Below are the code and all the weights of a small trained network. Each question names an input and a class and asks about switching units off, where a switched-off unit gives its printed mean instead of its output.

import numpy as np


def w(rows, s, z=0):
    codes = np.array(rows[::2]) - 128.0
    scale = np.full(codes.shape[1], s)
    scale[-1] = z or s
    return codes * scale


def f(y):
    return y / 2 * (1 + np.tanh(0.7978845608 * (y + 0.044715 * y**3)))


def log_softmax(a):
    a = a - a.max(-1, keepdims=True)
    return a - np.log(np.exp(a).sum(-1, keepdims=True))


def net(x, mask):
    res = np.array(x, float).reshape(1, 8) / 4 @ E
    y = f(res @ A[0][:, :-1].T + A[0][:, -1])
    res = res + np.where(mask, y, B[0][:, -1]) @ B[0][:, :-1]
    return log_softmax(res[-1] @ U[:, :-1].T + U[:, -1])


A, B = {}, {}
E = w([
[251,111,85,153,143,139,94,111,133],'x0',
[128,126,126,128,128,126,127,130,128],'x1',
[126,127,129,129,131,129,125,120,124],'x2',
[140,123,152,124,130,143,149,122,133],'x3',
[110,153,47,119,122,175,187,77,201],'x4',
[158,212,143,97,97,48,132,67,150],'x5',
[126,128,122,128,129,123,124,132,133],'x6',
[121,125,116,128,128,118,115,127,131],'x7',
],0.011)
A[0] = w([
[241,47,113,140,143,161,59,143,117,194],'N1',
[61,56,166,132,154,169,103,189,94,255],'N2',
[164,163,216,115,89,49,87,101,121,158],'N3',
[124,190,58,110,108,137,187,58,190,106],'N4',
[33,135,134,129,105,150,156,86,162,153],'N5',
[62,105,215,139,88,87,120,165,102,227],'N6',
[86,100,62,144,123,208,153,121,148,174],'N7',
[53,188,147,114,118,70,177,124,128,180],'N8',
[250,181,97,130,123,76,131,47,153,131],'N9',
[79,83,149,133,104,114,148,150,166,199],'N10',
[98,109,61,121,135,215,148,125,143,153],'N11',
[201,117,48,143,106,159,142,108,165,81],'N12',
],0.012,0.0041)
B[0] = w([
[190,132,119,249,69,138,93,176,74,243],'N1',
[44,112,179,124,144,205,83,201,89,233],'N2',
[176,146,133,96,175,15,137,125,137,227],'N3',
[53,127,134,147,45,201,116,86,168,242],'N4',
[56,112,142,145,123,107,236,145,107,215],'N5',
[138,143,132,68,183,155,40,132,181,225],'N6',
[171,110,87,79,164,162,205,101,98,216],'N7',
[114,220,143,119,102,123,147,86,204,230],'N8',
[79,4,148,83,132,82,70,121,121,249],'N9',
[84,125,114,92,155,131,138,131,111,174],'N10',
[177,127,55,94,168,155,176,106,111,209],'N11',
[176,105,117,110,157,203,64,84,150,199],'N12',
],0.018,0.013)
U = w([
[61,62,157,78,147,194,39,133,135,250],'0',
[165,169,143,254,79,151,101,198,72,54],'1',
[151,234,149,73,192,54,125,110,190,157],'2',
[192,75,132,132,149,6,105,124,90,118],'3',
[98,153,84,85,178,157,248,126,89,153],'4',
[240,101,34,147,149,176,149,75,100,90],'5',
[80,179,126,145,19,117,182,60,190,15],'6',
],0.0056,0.0013)

Each question gives the input, the list of numbers given to net, and the class t.
The units are the neurons (one row each of A and B). Each row of codes is followed by its name. A weight is (code - 128) times the scale printed after its matrix; where a second scale follows, it is the last column's (A, B and U).
mask holds one flag per neuron, in row order. A switched-off neuron (its flag False) gives its mean, the last column of its row in B, instead of its output. The means were averaged over made-up inputs and are rounded, as every weight is.
A unit's drop is (log p(t) with every unit on - log p(t) with that unit switched off) / (log p(t) with every unit on - log p(t) with every unit switched off).
The circuit of an input: a set's keep is (log p(t) with only the set's units on - log p(t) with every unit switched off) / (log p(t) with every unit on - log p(t) with every unit switched off). Starting from all 12 units, units are removed one at a time, each time the one whose removal leaves the highest keep (on an exact tie, the one counted first), for as long as the keep stays at least 0.8.
units of the circuit, in order: the units of the circuit, biggest drop first
unit that matters most: the unit with the biggest drop
k most important neurons: the k neurons with the biggest drops, biggest first
drop of u: that unit's drop, to one decimal
input [5,8,1,5,-6,-8,8,-2], class 1: units of the circuit, in order -> [N1]
input [5,7,7,-3,0,2,-6,1], class 3: units of the circuit, in order -> [N2 N9 N4]
input [-8,6,-6,5,1,-2,-1,7], class 4: 3 most important neurons -> [N5 N9 N4]
input [3,2,0,3,0,7,-1,4], class 3: units of the circuit, in order -> [N3 N9]
input [-4,3,-2,4,5,0,0,4], class 4: 2 most important neurons -> [N7 N11]
input [-2,-1,6,5,1,-8,-7,-8], class 4: 3 most important neurons -> [N7 N9 N11]
input [2,-8,-2,-4,-8,-6,2,1], class 1: 2 most important neurons -> [N1 N9]
input [7,-7,0,-5,0,8,-5,3], class 3: 4 most important neurons -> [N3 N2 N6 N1]
input [0,-8,0,4,2,8,4,7], class 6: 2 most important neurons -> [N4 N2]
input [7,-3,-1,-2,0,-1,-8,-4], class 1: 2 most important neurons -> [N1 N7]
input [-5,-7,-2,-8,5,1,-8,8], class 6: 2 most important neurons -> [N4 N8]
input [-1,-5,-4,7,-4,8,-1,-4], class 2: drop of N1 -> 0.1
input [5,-5,-6,2,-2,1,-1,-2], class 3: drop of N9 -> 0.3
input [3,-4,4,2,7,8,-4,-5], class 0: drop of N9 -> 5.5
input [2,-3,1,7,8,-8,-7,-8], class 5: unit that matters most -> N12
